Below is a small trained network, with its code and all its weights. Each question gives an input and a class and asks what happens when units are switched off, that is, made to give their printed mean instead of their output.

import numpy as np


def w(rows, s, z=0):
    codes = np.array(rows[::2]) - 128.0
    scale = np.full(codes.shape[1], s)
    scale[-1] = z or s
    return codes * scale


def f(y):
    return y / 2 * (1 + np.tanh(0.7978845608 * (y + 0.044715 * y**3)))


def log_softmax(a):
    a = a - a.max(-1, keepdims=True)
    return a - np.log(np.exp(a).sum(-1, keepdims=True))


def net(x, mask):
    res = np.array(x, float).reshape(1, 2) / 4 @ E
    y = f(res @ A[0][:, :-1].T + A[0][:, -1])
    res = res + np.where(mask, y, B[0][:, -1]) @ B[0][:, :-1]
    return log_softmax(res[-1] @ U[:, :-1].T + U[:, -1])


A, B = {}, {}
E = w([
[88,234,201,100,194,132,252],'x0',
[58,181,34,153,122,165,177],'x1',
],0.014)
A[0] = w([
[94,114,47,131,166,80,150,34],'n0',
[127,53,155,54,101,91,165,239],'n1',
[171,151,191,79,194,137,205,228],'n2',
[139,13,138,151,115,126,47,137],'n3',
[125,104,108,156,33,76,66,245],'n4',
[179,177,187,93,114,1,126,176],'n5',
[109,117,89,242,34,118,134,250],'n6',
[79,110,51,193,78,157,136,250],'n7',
[103,92,11,196,65,141,88,124],'n8',
],0.0092,0.0026)
B[0] = w([
[152,160,118,163,134,148,137,160],'n0',
[180,71,131,71,186,104,110,169],'n1',
[104,85,112,196,112,155,192,254],'n2',
[96,124,154,125,96,66,65,247],'n3',
[119,101,163,84,208,117,110,227],'n4',
[174,124,114,7,151,221,183,195],'n5',
[195,181,164,178,181,112,81,202],'n6',
[104,168,189,167,224,173,73,218],'n7',
[133,95,155,171,214,173,132,245],'n8',
],0.011,0.013)
U = w([
[126,69,162,57,115,1,67,192],'0',
[128,110,129,194,161,151,116,59],'1',
[156,71,149,120,117,181,225,208],'2',
[41,203,118,208,96,126,201,240],'3',
[144,175,63,57,89,45,140,6],'4',
],0.0091,0.0026)

Each question gives the input, the list of numbers given to net, and the class t.
The units are the neurons (one row each of A and B). Each row of codes is followed by its name. A weight is (code - 128) times the scale printed after its matrix; where a second scale follows, it is the last column's (A, B and U).
mask holds one flag per neuron, in row order. A switched-off neuron (its flag False) gives its mean, the last column of its row in B, instead of its output. The means were averaged over made-up inputs and are rounded, as every weight is.
A unit's drop is (log p(t) with every unit on - log p(t) with that unit switched off) / (log p(t) with every unit on - log p(t) with every unit switched off).
The circuit of an input: a set's keep is (log p(t) with only the set's units on - log p(t) with every unit switched off) / (log p(t) with every unit on - log p(t) with every unit switched off). Starting from all 9 units, units are removed one at a time, each time the one whose removal leaves the highest keep (on an exact tie, the one counted first), for as long as the keep stays at least 0.8.
circuit, biggest first: the units of the circuit, biggest drop first
k most important neurons: the k neurons with the biggest drops, biggest first
drop when u is switched off: that unit's drop, to one decimal
input [-7,-1], class 0: circuit, biggest first : (n3)
input [1,-2], class 2: circuit, biggest first : (n3; n7)
input [1,-4], class 2: 2 most important neurons : (n3; n5)
input [1,1], class 3: 4 most important neurons : (n5; n4; n8; n1)
input [-8,0], class 0: 3 most important neurons : (n3; n4; n2)
input [-6,-1], class 0: 3 most important neurons : (n3; n2; n4)
input [-2,0], class 0: drop when n2 is switched off : 0.6
input [5,1], class 3: drop when n6 is switched off : -0.1
input [3,-8], class 2: drop when n7 is switched off : 0.0
input [2,3], class 3: drop when n5 is switched off : 0.1
input [-1,0], class 0: 2 most important neurons : (n2; n8)
